Below are the code and all the weights of a small trained network. Each question names an input and a class and asks about switching units off, where a switched-off unit gives its printed mean instead of its output.

import numpy as np


def w(rows, s, z=0):
    codes = np.array(rows[::2]) - 128.0
    scale = np.full(codes.shape[1], s)
    scale[-1] = z or s
    return codes * scale


def norm(h):
    return h / np.sqrt((h * h).mean(-1, keepdims=True) + 1e-5)


def f(y):
    return y / 2 * (1 + np.tanh(0.7978845608 * (y + 0.044715 * y**3)))


def log_softmax(a):
    a = a - a.max(-1, keepdims=True)
    return a - np.log(np.exp(a).sum(-1, keepdims=True))


def net(x, mask):
    res = np.array(x, float).reshape(1, 3) / 4 @ E
    u = 0
    for l in range(4):
        y = f(norm(res) @ A[l][:, :-1].T + A[l][:, -1])
        res = res + np.where(mask[u : u + 7], y, B[l][:, -1]) @ B[l][:, :-1]
        u += 7
    return log_softmax(norm(res)[-1] @ U[:, :-1].T + U[:, -1])


A, B = {}, {}
E = w([
[189,136,233,254,116,82,91],'x0',
[51,162,84,68,235,181,164],'x1',
[217,3,163,108,180,87,133],'x2',
],0.0075)
A[0] = w([
[134,109,171,142,131,125,128,124],'L0N0',
[131,111,151,155,59,129,143,183],'L0N1',
[119,131,108,91,46,109,146,55],'L0N2',
[139,109,165,151,252,130,132,120],'L0N3',
[132,165,169,190,77,126,127,5],'L0N4',
[144,162,173,180,152,120,137,118],'L0N5',
[100,162,164,158,208,127,132,3],'L0N6',
],0.02,0.0015)
B[0] = w([
[96,87,102,232,124,56,210,176],'L0N0',
[165,247,153,115,89,103,157,213],'L0N1',
[149,87,96,166,105,200,66,196],'L0N2',
[69,90,221,162,59,48,48,251],'L0N3',
[58,9,99,97,120,129,186,231],'L0N4',
[195,180,204,114,161,75,32,207],'L0N5',
[131,238,164,209,190,137,108,197],'L0N6',
],0.016,0.011)
A[1] = w([
[47,88,110,204,87,2,179,96],'L1N0',
[184,98,147,131,92,19,167,154],'L1N1',
[147,56,109,180,134,224,204,14],'L1N2',
[24,179,151,114,71,115,137,220],'L1N3',
[225,71,194,164,213,140,154,20],'L1N4',
[207,65,171,239,75,53,143,179],'L1N5',
[35,84,152,133,117,90,225,2],'L1N6',
],0.011,0.0016)
B[1] = w([
[124,121,195,111,191,163,186,246],'L1N0',
[60,114,96,59,183,111,95,215],'L1N1',
[173,49,138,221,153,84,189,143],'L1N2',
[148,66,129,116,142,47,173,189],'L1N3',
[86,184,216,169,61,145,243,136],'L1N4',
[135,188,131,6,105,88,114,253],'L1N5',
[156,145,113,41,162,108,17,172],'L1N6',
],0.012,0.014)
A[2] = w([
[61,85,88,146,33,129,164,134],'L2N0',
[85,35,90,128,143,215,134,61],'L2N1',
[64,94,206,41,167,59,162,201],'L2N2',
[122,144,127,28,99,171,79,90],'L2N3',
[94,251,174,137,39,95,159,201],'L2N4',
[163,228,115,171,231,170,199,139],'L2N5',
[218,178,107,161,121,114,84,1],'L2N6',
],0.014,0.0023)
B[2] = w([
[201,46,166,219,153,163,151,144],'L2N0',
[139,45,137,179,138,27,117,151],'L2N1',
[200,253,117,81,153,239,211,254],'L2N2',
[118,125,198,170,106,97,62,157],'L2N3',
[128,4,46,105,170,46,122,169],'L2N4',
[93,146,29,159,134,162,144,142],'L2N5',
[37,230,162,155,98,158,170,134],'L2N6',
],0.015,0.024)
A[3] = w([
[136,66,166,61,175,99,122,220],'L3N0',
[134,187,134,112,127,10,139,250],'L3N1',
[147,160,152,2,103,131,217,177],'L3N2',
[212,102,134,55,201,140,86,63],'L3N3',
[73,149,3,121,193,126,128,144],'L3N4',
[109,23,163,104,113,154,119,188],'L3N5',
[93,92,131,209,95,44,150,131],'L3N6',
],0.015,0.0019)
B[3] = w([
[173,176,100,217,123,249,107,173],'L3N0',
[138,75,72,68,100,173,150,195],'L3N1',
[94,92,152,98,178,202,187,254],'L3N2',
[77,137,144,146,57,173,143,183],'L3N3',
[92,198,69,169,103,92,178,152],'L3N4',
[105,95,158,145,87,106,195,142],'L3N5',
[138,112,140,77,161,119,149,163],'L3N6',
],0.018,0.021)
U = w([
[132,170,171,57,172,237,214,164],'0',
[97,123,90,148,148,118,64,9],'1',
[124,92,74,57,76,109,92,81],'2',
[68,190,12,198,180,69,185,144],'3',
[142,167,148,210,34,155,74,107],'4',
[131,191,226,144,203,39,37,127],'5',
[167,8,122,236,105,114,173,161],'6',
],0.014,0.011)

Each question gives the input, the list of numbers given to net, and the class t.
The units are the neurons (one row each of A and B). Each row of codes is followed by its name. A weight is (code - 128) times the scale printed after its matrix; where a second scale follows, it is the last column's (A, B and U).
mask holds one flag per neuron, layer by layer. A switched-off neuron (its flag False) gives its mean, the last column of its row in B, instead of its output. The means were averaged over made-up inputs and are rounded, as every weight is.
A unit's drop is (log p(t) with every unit on - log p(t) with that unit switched off) / (log p(t) with every unit on - log p(t) with every unit switched off).
The circuit of an input: a set's keep is (log p(t) with only the set's units on - log p(t) with every unit switched off) / (log p(t) with every unit on - log p(t) with every unit switched off). Starting from the 12 units with the biggest drops (on a tie, the unit counted first), units are removed one at a time, each time the one whose removal leaves the highest keep (on an exact tie, the one counted first), for as long as the keep stays at least 0.8.
circuit, biggest first: the units of the circuit, biggest drop first
most important unit: the unit with the biggest drop
k most important neurons: the k neurons with the biggest drops, biggest first
top k neurons in layer l: the k neurons of layer l with the biggest drops, biggest first
drop of u: that unit's drop, to one decimal
input [7,8,-4], class 5: most important unit -> L0N6
input [1,2,2], class 5: top 3 neurons in layer 0 -> [L0N3, L0N6, L0N4]
input [-3,5,-2], class 3: top 4 neurons in layer 1 -> [L1N5, L1N1, L1N0, L1N6]
input [-8,-7,0], class 6: 3 most important neurons -> [L0N5, L1N5, L0N6]
input [-5,4,-3], class 3: 4 most important neurons -> [L0N3, L1N5, L0N4, L2N5]
input [-7,-6,-2], class 6: top 3 neurons in layer 0 -> [L0N5, L0N6, L0N3]
input [-8,-8,-8], class 6: 2 most important neurons -> [L0N5, L2N2]
input [0,0,-8], class 6: 3 most important neurons -> [L0N3, L1N5, L0N2]
input [-5,-4,3], class 6: 3 most important neurons -> [L0N5, L2N2, L0N3]
input [-4,4,-8], class 3: 2 most important neurons -> [L0N3, L0N4]
input [4,5,-4], class 3: 2 most important neurons -> [L0N6, L2N5]
input [7,5,-1], class 5: 2 most important neurons -> [L0N6, L0N5]
input [-3,2,-4], class 6: top 4 neurons in layer 0 -> [L0N5, L0N6, L0N3, L0N1]
input [4,7,4], class 5: circuit, biggest first -> [L0N3]
input [3,8,2], class 5: 2 most important neurons -> [L0N3, L0N6]
input [-6,0,5], class 4: top 2 neurons in layer 3 -> [L3N2, L3N0]
input [-6,-6,1], class 4: drop of L2N2 -> 0.2
input [-2,6,-7], class 3: drop of L0N3 -> 0.3
input [-1,-4,-5], class 6: drop of L0N2 -> 0.8
input [-7,-3,-8], class 6: most important neuron -> [L0N5]
